Below is a small trained network, with its code and all its weights. Each question gives an input and a class and asks what happens when units are switched off, that is, made to give their printed mean instead of their output.

import numpy as np


def w(rows, s, z=0):
    codes = np.array(rows[::2]) - 128.0
    scale = np.full(codes.shape[1], s)
    scale[-1] = z or s
    return codes * scale


def f(y):
    return np.maximum(y, 0)


def log_softmax(a):
    a = a - a.max(-1, keepdims=True)
    return a - np.log(np.exp(a).sum(-1, keepdims=True))


def net(x, mask):
    res = np.array(x, float).reshape(1, 4) / 4 @ E
    y = f(res @ A[0][:, :-1].T + A[0][:, -1])
    res = res + np.where(mask, y, B[0][:, -1]) @ B[0][:, :-1]
    return log_softmax(res[-1] @ U[:, :-1].T + U[:, -1])


A, B = {}, {}
E = w([
[101,115,90,184,109,214,83,132],'x0',
[48,133,101,171,110,48,104,135],'x1',
[66,97,134,42,67,147,115,135],'x2',
[200,139,99,144,10,122,91,135],'x3',
],0.012)
A[0] = w([
[180,122,134,99,144,178,141,128,97],'neuron 0',
[62,131,117,172,98,78,134,123,95],'neuron 1',
[64,132,126,111,213,154,140,119,65],'neuron 2',
[91,118,132,125,172,145,138,126,82],'neuron 3',
[154,138,149,74,158,59,145,132,41],'neuron 4',
[91,123,120,56,96,143,132,147,133],'neuron 5',
[84,116,128,201,118,220,123,127,30],'neuron 6',
[177,138,120,86,147,183,134,126,93],'neuron 7',
[88,123,131,70,95,140,121,114,120],'neuron 8',
[162,116,133,89,146,65,139,121,38],'neuron 9',
[193,130,141,81,159,191,121,130,67],'neuron 10',
[84,132,138,93,93,158,117,137,116],'neuron 11',
[185,131,126,86,105,62,129,126,53],'neuron 12',
[96,136,118,181,114,205,109,127,12],'neuron 13',
[70,125,114,188,113,66,118,135,74],'neuron 14',
[98,132,132,157,110,86,112,124,93],'neuron 15',
[82,121,121,62,88,158,118,115,114],'neuron 16',
[182,135,120,210,180,127,116,128,97],'neuron 17',
[124,124,118,162,91,162,121,131,85],'neuron 18',
[85,123,138,125,188,143,133,140,35],'neuron 19',
[191,130,128,216,172,94,137,126,125],'neuron 20',
[172,118,126,108,140,173,148,120,83],'neuron 21',
[187,129,118,161,4,109,122,128,3],'neuron 22',
],0.021,0.0041)
B[0] = w([
[62,114,158,165,122,122,101,129,201],'neuron 0',
[44,134,159,192,135,126,112,133,199],'neuron 1',
[229,123,134,122,124,137,39,124,221],'neuron 2',
[192,132,136,126,118,127,81,127,179],'neuron 3',
[86,126,31,68,127,112,127,133,198],'neuron 4',
[151,124,154,142,139,158,210,133,201],'neuron 5',
[72,132,28,57,123,102,136,128,195],'neuron 6',
[75,136,154,179,128,113,111,136,202],'neuron 7',
[152,131,155,141,125,145,202,118,192],'neuron 8',
[87,131,71,75,121,115,131,126,180],'neuron 9',
[60,131,151,197,123,108,104,130,219],'neuron 10',
[148,122,141,125,131,134,197,127,183],'neuron 11',
[105,135,58,73,148,107,106,120,191],'neuron 12',
[84,127,57,54,142,95,130,129,184],'neuron 13',
[37,118,173,182,110,109,111,126,205],'neuron 14',
[81,129,158,160,122,122,112,131,174],'neuron 15',
[161,132,153,128,120,141,218,131,204],'neuron 16',
[173,123,158,122,126,151,239,132,212],'neuron 17',
[122,142,89,94,150,107,100,117,171],'neuron 18',
[188,139,128,130,142,143,65,130,188],'neuron 19',
[173,125,170,129,121,164,239,126,223],'neuron 20',
[75,128,170,151,114,116,106,122,189],'neuron 21',
[254,124,148,132,136,151,21,130,251],'neuron 22',
],0.027,0.02)
U = w([
[155,99,170,124,139,158,245,111,247],'0',
[64,101,178,190,129,98,129,117,147],'1',
[196,106,145,121,157,137,90,108,61],'2',
[99,111,68,64,155,94,165,107,67],'3',
],0.012,0.0015)

Each question gives the input, the list of numbers given to net, and the class t.
The units are the neurons (one row each of A and B). Each row of codes is followed by its name. A weight is (code - 128) times the scale printed after its matrix; where a second scale follows, it is the last column's (A, B and U).
mask holds one flag per neuron, in row order. A switched-off neuron (its flag False) gives its mean, the last column of its row in B, instead of its output. The means were averaged over made-up inputs and are rounded, as every weight is.
A unit's drop is (log p(t) with every unit on - log p(t) with that unit switched off) / (log p(t) with every unit on - log p(t) with every unit switched off).
The circuit of an input: a set's keep is (log p(t) with only the set's units on - log p(t) with every unit switched off) / (log p(t) with every unit on - log p(t) with every unit switched off). Starting from the 12 units with the biggest drops (on a tie, the unit counted first), units are removed one at a time, each time the one whose removal leaves the highest keep (on an exact tie, the one counted first), for as long as the keep stays at least 0.8.
units of the circuit, in order: the units of the circuit, biggest drop first
unit that matters most: the unit with the biggest drop
top k neurons: the k neurons with the biggest drops, biggest first
drop when u is switched off: that unit's drop, to one decimal
input [-3,1,-2,8], class 2: units of the circuit, in order => (neuron 22)
input [8,-8,1,8], class 1: top 3 neurons => (neuron 10; neuron 7; neuron 0)
input [7,5,-7,-8], class 2: top 2 neurons => (neuron 2; neuron 19)
input [0,-2,2,3], class 2: top 3 neurons => (neuron 20; neuron 17; neuron 14)
input [5,4,-8,6], class 0: top 2 neurons => (neuron 20; neuron 17)
input [0,4,4,-5], class 2: top 3 neurons => (neuron 2; neuron 20; neuron 17)
input [6,-6,4,2], class 1: top 4 neurons => (neuron 10; neuron 7; neuron 0; neuron 4)
input [-7,2,7,-8], class 2: top 3 neurons => (neuron 2; neuron 19; neuron 20)
input [-4,6,2,-8], class 2: top 2 neurons => (neuron 2; neuron 19)
input [-7,-4,-6,-2], class 3: top 3 neurons => (neuron 4; neuron 9; neuron 12)
input [-1,8,8,-8], class 0: top 4 neurons => (neuron 16; neuron 5; neuron 8; neuron 22)
input [7,-2,-7,3], class 0: top 3 neurons => (neuron 17; neuron 20; neuron 4)
input [7,3,-6,1], class 3: drop when neuron 22 is switched off => 0.0
input [-2,2,3,-3], class 0: drop when neuron 8 is switched off => 0.1
input [-8,6,5,3], class 3: drop when neuron 4 is switched off => 0.6
input [-7,3,-1,-5], class 3: unit that matters most => neuron 4
